Below is a small trained network, with its code and all its weights. Each question gives an input and a class and asks what happens when units are switched off, that is, made to give their printed mean instead of their output.

import numpy as np


def w(rows, s, z=0):
    codes = np.array(rows[::2]) - 128.0
    scale = np.full(codes.shape[1], s)
    scale[-1] = z or s
    return codes * scale


def norm(h):
    return h / np.sqrt((h * h).mean(-1, keepdims=True) + 1e-5)


def f(y):
    return np.maximum(y, 0)


def log_softmax(a):
    a = a - a.max(-1, keepdims=True)
    return a - np.log(np.exp(a).sum(-1, keepdims=True))


def net(x, mask):
    res = np.array(x, float).reshape(1, 4) / 4 @ E
    u = 0
    for l in range(3):
        y = f(norm(res) @ A[l][:, :-1].T + A[l][:, -1])
        res = res + np.where(mask[u : u + 8], y, B[l][:, -1]) @ B[l][:, :-1]
        u += 8
    return log_softmax(norm(res)[-1] @ U[:, :-1].T + U[:, -1])


A, B = {}, {}
E = w([
[128,127,128],'x0',
[14,157,3],'x1',
[66,33,150],'x2',
[80,220,221],'x3',
],0.0069)
A[0] = w([
[15,174,11,179],'L0N0',
[47,204,219,162],'L0N1',
[128,167,12,19],'L0N2',
[105,233,55,22],'L0N3',
[241,43,2,253],'L0N4',
[169,144,228,218],'L0N5',
[58,154,8,69],'L0N6',
[254,48,145,149],'L0N7',
],0.0077,0.0049)
B[0] = w([
[3,59,48,240],'L0N0',
[103,151,234,194],'L0N1',
[185,162,61,156],'L0N2',
[18,228,70,159],'L0N3',
[202,141,55,255],'L0N4',
[174,87,56,214],'L0N5',
[128,111,90,188],'L0N6',
[60,182,144,207],'L0N7',
],0.0058,0.0075)
A[1] = w([
[164,125,185,81],'L1N0',
[198,238,119,140],'L1N1',
[118,148,100,145],'L1N2',
[126,195,95,106],'L1N3',
[215,54,149,143],'L1N4',
[42,155,136,4],'L1N5',
[147,39,81,229],'L1N6',
[116,150,246,92],'L1N7',
],0.012,0.0042)
B[1] = w([
[120,66,124,164],'L1N0',
[237,5,129,216],'L1N1',
[113,119,151,172],'L1N2',
[85,206,119,173],'L1N3',
[114,234,161,217],'L1N4',
[42,169,140,166],'L1N5',
[186,133,145,254],'L1N6',
[102,70,140,189],'L1N7',
],0.012,0.0067)
A[2] = w([
[69,144,218,80],'L2N0',
[54,90,92,153],'L2N1',
[241,138,44,64],'L2N2',
[136,252,225,253],'L2N3',
[108,134,69,168],'L2N4',
[227,188,107,184],'L2N5',
[177,126,102,87],'L2N6',
[125,235,170,75],'L2N7',
],0.011,0.0044)
B[2] = w([
[123,103,84,174],'L2N0',
[193,173,151,206],'L2N1',
[72,131,147,248],'L2N2',
[86,167,81,224],'L2N3',
[182,2,155,194],'L2N4',
[89,214,140,254],'L2N5',
[77,134,211,172],'L2N6',
[134,165,119,151],'L2N7',
],0.007,0.0067)
U = w([
[254,168,134,207],'0',
[167,136,12,121],'1',
[163,244,134,107],'2',
[157,12,56,61],'3',
[211,48,195,141],'4',
[66,204,102,55],'5',
[100,49,208,98],'6',
[55,104,130,253],'7',
],0.022,0.0025)

Each question gives the input, the list of numbers given to net, and the class t.
The units are the neurons (one row each of A and B). Each row of codes is followed by its name. A weight is (code - 128) times the scale printed after its matrix; where a second scale follows, it is the last column's (A, B and U).
mask holds one flag per neuron, layer by layer. A switched-off neuron (its flag False) gives its mean, the last column of its row in B, instead of its output. The means were averaged over made-up inputs and are rounded, as every weight is.
A unit's drop is (log p(t) with every unit on - log p(t) with that unit switched off) / (log p(t) with every unit on - log p(t) with every unit switched off).
The circuit of an input: a set's keep is (log p(t) with only the set's units on - log p(t) with every unit switched off) / (log p(t) with every unit on - log p(t) with every unit switched off). Starting from the 12 units with the biggest drops (on a tie, the unit counted first), units are removed one at a time, each time the one whose removal leaves the highest keep (on an exact tie, the one counted first), for as long as the keep stays at least 0.8.
units of the circuit, in order: the units of the circuit, biggest drop first
k most important neurons: the k neurons with the biggest drops, biggest first
top k neurons in layer l: the k neurons of layer l with the biggest drops, biggest first
input [-4,-1,-6,2], class 4: units of the circuit, in order : [L1N1]
input [-3,-4,2,8], class 6: top 2 neurons in layer 1 : [L1N6, L1N1]
input [-7,0,-8,0], class 0: top 2 neurons in layer 1 : [L1N1, L1N3]
input [0,0,8,-5], class 2: top 4 neurons in layer 0 : [L0N0, L0N4, L0N3, L0N6]
input [0,-6,8,-1], class 2: units of the circuit, in order : [L1N4, L1N1]
input [1,0,-8,3], class 4: 3 most important neurons : [L1N1, L0N0, L1N4]
input [-6,6,1,0], class 3: top 4 neurons in layer 2 : [L2N4, L2N5, L2N3, L2N2]
input [-1,7,6,-3], class 3: top 3 neurons in layer 2 : [L2N4, L2N5, L2N3]
input [6,-5,7,-6], class 2: 2 most important neurons : [L1N4, L1N1]
input [7,-6,5,0], class 2: 3 most important neurons : [L1N4, L0N5, L1N1]
input [4,-4,-1,-7], class 0: 3 most important neurons : [L0N4, L0N0, L1N1]
input [-6,8,4,-3], class 3: 3 most important neurons : [L2N4, L1N4, L2N5]
input [4,-8,-8,8], class 4: 2 most important neurons : [L1N1, L1N7]
input [-3,5,1,-3], class 3: units of the circuit, in order : [L2N4]
input [-5,0,1,6], class 6: 2 most important neurons : [L1N7, L0N0]
input [-3,-3,0,-8], class 0: 2 most important neurons : [L0N4, L0N0]
input [1,-1,-1,-2], class 0: 2 most important neurons : [L1N1, L0N4]
input [5,1,-5,8], class 5: top 2 neurons in layer 2 : [L2N3, L2N4]
input [-4,0,-5,1], class 4: 4 most important neurons : [L1N1, L0N0, L1N4, L0N7]
input [-5,0,4,-8], class 2: top 3 neurons in layer 0 : [L0N0, L0N5, L0N3]
input [5,-2,1,0], class 2: most important neuron : [L0N5]
input [7,-7,-6,1], class 4: top 2 neurons in layer 0 : [L0N4, L0N7]
input [6,2,-8,6], class 5: top 2 neurons in layer 2 : [L2N3, L2N1]
input [8,0,-2,1], class 4: top 2 neurons in layer 0 : [L0N0, L0N7]
